Below is a small trained network, with its code and all its weights. Each question gives an input and a target symbol and asks what happens when units are switched off, that is, made to give their printed mean instead of their output.

import numpy as np


def w(rows, s, z=0):
    codes = np.array(rows[::2]) - 128.0
    scale = np.full(codes.shape[1], s)
    scale[-1] = z or s
    return codes * scale


def f(y):
    return y / 2 * (1 + np.tanh(0.7978845608 * (y + 0.044715 * y**3)))


def softmax(a):
    e = np.exp(a - a.max(-1, keepdims=True))
    return e / e.sum(-1, keepdims=True)


def log_softmax(a):
    a = a - a.max(-1, keepdims=True)
    return a - np.log(np.exp(a).sum(-1, keepdims=True))


def net(x, mask):
    ids = ['ζημτψω'.index(c) for c in x.split()]
    T = len(ids)
    res = E[ids] + P[:T]
    u = 0
    for l in range(3):
        q, k, v = (res @ M[l].T for M in (Q, K, V))
        z = softmax(np.where(np.tri(T) > 0, q @ k.T / 3**0.5, -1e9)) @ v
        res = res + np.where(mask[u], z, O[l][:, -1]) @ O[l][:, :-1]
        u += 1
        y = f(res @ A[l][:, :-1].T + A[l][:, -1])
        res = res + np.where(mask[u : u + 8], y, B[l][:, -1]) @ B[l][:, :-1]
        u += 8
    return log_softmax(res[-1] @ U[:, :-1].T + U[:, -1])


Q, K, V, O, A, B = {}, {}, {}, {}, {}, {}
E = w([
[68,68,118],'ζ',
[149,91,245],'η',
[143,95,168],'μ',
[111,222,151],'τ',
[196,123,135],'ψ',
[78,186,21],'ω',
],0.011)
P = w([
[175,213,145],'0',
[2,52,130],'1',
[106,182,183],'2',
[34,47,92],'3',
[118,182,172],'4',
[50,46,76],'5',
[120,184,168],'6',
[64,45,72],'7',
[119,186,169],'8',
[67,46,73],'9',
[130,181,161],'10',
[70,45,67],'11',
],0.0088)
Q[0] = w([
[117,204,125],'L0H1',
[66,255,145],'L0H1',
[138,150,135],'L0H1',
],0.0089)
K[0] = w([
[163,160,150],'L0H1',
[255,183,194],'L0H1',
[134,139,152],'L0H1',
],0.0082)
V[0] = w([
[219,166,121],'L0H1',
[40,110,152],'L0H1',
[148,34,2],'L0H1',
],0.003)
O[0] = w([
[225,212,81,2],'L0H1',
[3,32,223,252],'L0H1',
[216,11,66,67],'L0H1',
],0.0028,0.0013)
A[0] = w([
[148,60,105,253],'L0N1',
[219,189,211,175],'L0N2',
[163,45,144,199],'L0N3',
[123,111,151,237],'L0N4',
[100,157,181,242],'L0N5',
[180,255,87,135],'L0N6',
[226,166,180,155],'L0N7',
[116,46,164,108],'L0N8',
],0.0097,0.004)
B[0] = w([
[16,183,104,237],'L0N1',
[229,116,233,205],'L0N2',
[83,221,87,216],'L0N3',
[100,173,164,223],'L0N4',
[119,191,212,253],'L0N5',
[232,254,19,173],'L0N6',
[250,67,205,164],'L0N7',
[192,204,38,223],'L0N8',
],0.006,0.0045)
Q[1] = w([
[174,250,191],'L1H1',
[133,226,158],'L1H1',
[95,253,127],'L1H1',
],0.0053)
K[1] = w([
[48,140,140],'L1H1',
[2,79,131],'L1H1',
[94,56,107],'L1H1',
],0.0064)
V[1] = w([
[232,125,117],'L1H1',
[58,124,255],'L1H1',
[245,37,103],'L1H1',
],0.004)
O[1] = w([
[252,172,110,68],'L1H1',
[44,172,217,212],'L1H1',
[254,123,151,4],'L1H1',
],0.0045,0.0044)
A[1] = w([
[220,234,113,130],'L1N1',
[97,1,187,24],'L1N2',
[54,105,41,22],'L1N3',
[124,202,40,238],'L1N4',
[221,172,209,131],'L1N5',
[60,202,119,4],'L1N6',
[179,86,183,139],'L1N7',
[43,164,191,30],'L1N8',
],0.0069,0.004)
B[1] = w([
[201,165,111,200],'L1N1',
[235,78,81,122],'L1N2',
[167,129,204,214],'L1N3',
[120,187,147,240],'L1N4',
[255,129,139,250],'L1N5',
[224,146,115,206],'L1N6',
[231,75,104,157],'L1N7',
[172,94,53,253],'L1N8',
],0.0082,0.0054)
Q[2] = w([
[136,2,224],'L2H1',
[228,129,183],'L2H1',
[175,210,106],'L2H1',
],0.0085)
K[2] = w([
[1,99,197],'L2H1',
[120,186,211],'L2H1',
[237,189,200],'L2H1',
],0.0082)
V[2] = w([
[172,124,127],'L2H1',
[172,184,44],'L2H1',
[143,58,1],'L2H1',
],0.0075)
O[2] = w([
[206,116,105,245],'L2H1',
[189,168,74,254],'L2H1',
[213,225,253,53],'L2H1',
],0.0066,0.016)
A[2] = w([
[107,90,91,165],'L2N1',
[112,166,98,138],'L2N2',
[111,168,95,143],'L2N3',
[60,207,105,199],'L2N4',
[4,25,110,106],'L2N5',
[62,16,158,209],'L2N6',
[120,43,112,253],'L2N7',
[209,146,152,79],'L2N8',
],0.012)
B[2] = w([
[215,43,221,179],'L2N1',
[135,153,216,176],'L2N2',
[134,169,223,183],'L2N3',
[71,62,231,218],'L2N4',
[68,254,43,213],'L2N5',
[241,155,146,193],'L2N6',
[97,51,62,210],'L2N7',
[19,103,133,249],'L2N8',
],0.0095,0.017)
U = w([
[222,115,133,176],'ζ',
[25,153,104,161],'η',
[110,40,181,3],'μ',
[180,215,63,193],'τ',
[108,98,10,181],'ψ',
[170,156,208,15],'ω',
],0.011,0.0068)

Each question gives the input, a string of symbols that net reads in full, and the target symbol t.
The units are the heads (3 rows each of Q, K, V and O) and the neurons (one row each of A and B). Each row of codes is followed by its name. A weight is (code - 128) times the scale printed after its matrix; where a second scale follows, it is the last column's (O, A, B and U).
mask holds one flag per unit, layer by layer, with each layer's heads first. A switched-off unit (its flag False) gives its mean, the last column of its rows in O or B, instead of its output. The means were averaged over made-up inputs and are rounded, as every weight is.
A unit's drop is (log p(t) with every unit on - log p(t) with that unit switched off) / (log p(t) with every unit on - log p(t) with every unit switched off).
The circuit of an input: a set's keep is (log p(t) with only the set's units on - log p(t) with every unit switched off) / (log p(t) with every unit on - log p(t) with every unit switched off). Starting from the 12 units with the biggest drops (on a tie, the unit counted first), units are removed one at a time, each time the one whose removal leaves the highest keep (on an exact tie, the one counted first), for as long as the keep stays at least 0.8.
units of the circuit, in order: the units of the circuit, biggest drop first
unit that matters most: the unit with the biggest drop
k most important neurons: the k neurons with the biggest drops, biggest first
k most important neurons of layer l: the k neurons of layer l with the biggest drops, biggest first
input ψ ψ τ η ζ η ζ τ ζ ζ ζ μ, target τ: 2 most important neurons -> L0N6, L0N7
input τ ψ ω τ ζ η ζ η η ζ ζ ψ, target ζ: 4 most important neurons of layer 0 -> L0N3, L0N2, L0N6, L0N7
input ω ζ η ζ ψ ζ ζ τ, target ω: units of the circuit, in order -> L0N6, L2H1, L2N5, L2N7
input η τ ω η, target ψ: 3 most important neurons of layer 1 -> L1N6, L1N8, L1N7
input τ ζ ω ψ ζ τ ζ η ζ τ ζ τ, target ζ: unit that matters most -> L0N7
input ψ η ζ η η ζ ψ η, target τ: 4 most important neurons of layer 0 -> L0N3, L0N8, L0N6, L0N7
input η ζ ω ζ τ ω ζ ψ, target ψ: units of the circuit, in order -> L2H1, L0N2, L2N7
input ω η ζ η η ω τ τ ζ ζ ψ η, target ω: 3 most important neurons of layer 0 -> L0N6, L0N3, L0N8
input η ζ η η η τ ζ η, target ψ: 4 most important neurons -> L0N3, L0N8, L0N7, L0N2
input τ ω ψ ζ ζ ζ ψ μ, target ζ: units of the circuit, in order -> L2N5, L2N8
input ψ ω ψ τ ζ η τ τ, target τ: 2 most important neurons of layer 1 -> L1N1, L1N7
input μ ζ η η ζ μ, target μ: 4 most important neurons of layer 2 -> L2N5, L2N6, L2N1, L2N4
input ψ τ τ ζ η ζ ζ τ ψ ζ ζ ω, target τ: 3 most important neurons of layer 0 -> L0N6, L0N7, L0N2
input η η η η τ μ, target ψ: unit that matters most -> L2H1
input η ζ μ τ μ, target ζ: 3 most important neurons of layer 2 -> L2N8, L2N5, L2N4
input ω ψ ζ τ η ω μ ζ τ τ ψ τ, target ω: 3 most important neurons -> L0N6, L2N5, L2N8
input τ μ ζ η ζ ζ ζ ω ζ ζ ω ζ, target ζ: 3 most important neurons -> L0N8, L0N6, L0N1
input η ζ ω ζ, target ψ: 2 most important neurons -> L0N8, L0N1
input ζ ζ τ μ ζ μ, target η: 2 most important neurons -> L2N5, L1N5
input η τ η ω ζ ζ τ τ, target ψ: units of the circuit, in order -> L2H1, L0N2, L2N7, L2N8
input ω ψ τ ω ζ ζ, target ω: 3 most important neurons -> L0N6, L0N8, L0N1
input η η ζ η ζ τ, target ψ: 2 most important neurons -> L0N7, L0N2
input ψ ζ μ ω ζ η ψ ψ η ζ, target τ: 2 most important neurons of layer 2 -> L2N4, L2N1
input η ζ ψ ω ω, target ω: 2 most important neurons -> L0N6, L1N4
input ω τ ψ ζ η ζ ζ η, target ω: 4 most important neurons -> L0N6, L0N8, L0N3, L2N5
input τ ζ ζ η ψ η, target ζ: 4 most important neurons of layer 0 -> L0N3, L0N8, L0N7, L0N6
